Read these off the grid that follows.
1) Which number is the top entry of the column that holds the smallest entry?
2) Which number is the entry just left of the largest entry?
3) Which number is the second smallest entry?
4) Which number is the last entry in the row that holds the smallest entry?
5) Which number is the last entry, reading row by row?
6) Which number is the bottom entry of the column that holds the smallest entry?
7) Which number is the maximum?
8) Which number is the entry just right of the smallest entry?
[[106 125 129 132]
 [134 139 135 128]
 [130 126 123 123]
 [131 124 123 131]
 [132 117 121 121]
 [125 124 140 126]
 [131 123 125 132]
 [128 141 129 131]
 [133 123 127 121]
 [116 130 124 136]
 [132 136 131 131]
 [132 122 127 133]
 [127 131 134 129]]
1) 106
2) 128
3) 116
4) 132
5) 129
6) 127
7) 141
8) 125

[[122 133 131 126 135]
 [136 106 118 111 134]
 [127 132 129 109 137]
 [131 129 133 132 131]
 [124 134 133 127 136]
 [134 117 131 137 134]]
Give the first entry on the diagonal from the top-right corner.
A: 135
The third entry in reading order -> 131
Give the fourth-last entry, reading row by row.
A: 117
Give the fifth-last entry, reading row by row.
A: 134
The second entry from the end, reading row by row is 137
The last entry in the row that holds the smallest entry: 134
Give the 1st entry in reading order.
A: 122
The largest entry in the first column -> 136
Give the second entry, reading row by row.
A: 133
Give the entry just right of the smallest entry.
A: 118
Give the third entry on the diagonal from the top-right corner.
A: 129
Give the last entry, reading row by row.
A: 134

Questions about the table below.
1) Give the second entry on the diagonal from the top-right corner.
2) Give the first entry in the row that holds the smallest entry.
3) Give the last entry in the row that holds the largest entry.
4) Give the largest entry in the last column.
5) Give the entry in the bottom-left corner.
6) Give the entry just right of the largest entry.
7) Give the largest entry in the first column.
8) Give the top entry of the column that holds the smallest entry.
[[124 145 124 135 124 142 125 121 115 128 123 111]
 [117 148 122 123 120 143 127 124 130 129 135 114]
 [126 149 131 131 114 140 126 126 122 126 134 119]
 [115 154 124 132 112 140 115 116 130 119 135 114]
 [119 135 133 125 120 143 126 127 124 125 127 114]
 [115 134 126 119 125 143 126 123 132 129 122 115]]
1) 135
2) 124
3) 114
4) 119
5) 115
6) 124
7) 126
8) 111

[[140 130 154 135 121 143 130 114 131 119]
 [129 134 146 134 136 141 128 118 122 122]
 [147 134 141 135 126 148 126 112 129 113]
 [137 132 121 129 131 135 125 124 127 121]
 [136 133 101 126 138 131 122 130 124 122]]
Counting starts at 1.
The top-left entry: 140
The entry directly below 114? 118
The entry in row 3 and column 2 -> 134
The entry just left of 154 -> 130
The top entry of the column that holds the largest entry? 154
The minimum? 101
The entry in the top-right corner? 119
The entry directly below 137: 136
The entry in row 2 and column 2 is 134
The bottom-right entry? 122
The entry just left of 128? 141
The entry at row 3, column 3? 141
The entry directly above the smallest entry -> 121
The entry just left of the smallest entry? 133
The entry just right of 148 -> 126
The entry in row 2 and column 1? 129
The entry just right of the smallest entry: 126

[[130, 129, 123, 134, 128, 136, 133, 123, 122, 133, 128, 129, 131, 123, 135],
 [126, 133, 131, 139, 129, 130, 130, 125, 125, 129, 125, 123, 123, 135, 142],
 [126, 131, 127, 133, 132, 128, 127, 122, 131, 120, 125, 126, 136, 133, 132],
 [125, 135, 126, 116, 129, 130, 130, 130, 125, 127, 134, 128, 130, 120, 132],
 [126, 121, 133, 133, 128, 126, 128, 125, 130, 127, 128, 126, 125, 121, 109],
 [132, 117, 132, 126, 129, 131, 127, 118, 127, 127, 126, 127, 128, 125, 137],
 [123, 126, 130, 111, 127, 129, 126, 134, 125, 132, 131, 113, 119, 138, 156],
 [132, 132, 119, 134, 131, 132, 124, 131, 129, 125, 129, 118, 125, 127, 136],
 [135, 118, 129, 137, 130, 123, 129, 134, 124, 129, 127, 119, 124, 117, 125],
 [127, 132, 128, 130, 126, 128, 126, 131, 127, 122, 127, 124, 134, 134, 126],
 [131, 128, 132, 119, 127, 124, 125, 122, 129, 127, 127, 121, 133, 134, 132],
 [130, 131, 136, 122, 129, 125, 122, 130, 126, 126, 125, 131, 134, 129, 110],
 [131, 122, 124, 130, 129, 131, 128, 131, 130, 133, 128, 125, 131, 131, 113],
 [132, 118, 132, 134, 128, 128, 124, 132, 128, 124, 133, 125, 133, 132, 115]]
Indices start at 1.
Report the entry in the bottom-left corner.
132
The bottom-right entry is 115
The entry at row 1, column 2 -> 129
The entry directly above the smallest entry -> 132
Report the entry at row 2, column 3.
131
Report the entry in row 2 and column 1.
126
The entry at row 1, column 3 is 123
The entry at row 3, column 1 -> 126
The top-left entry is 130
The entry directly above the largest entry is 137
Report the top entry of the column that holds the largest entry.
135
The entry at row 2, column 2 -> 133
The entry just left of the smallest entry: 121
The smallest entry: 109
The entry at row 3, column 2: 131

Read these off the row that follows.
1) The entry just left of 108?
2) The entry just right of 149?
[149 144 137 108 142 144 128 139]
1) 137
2) 144
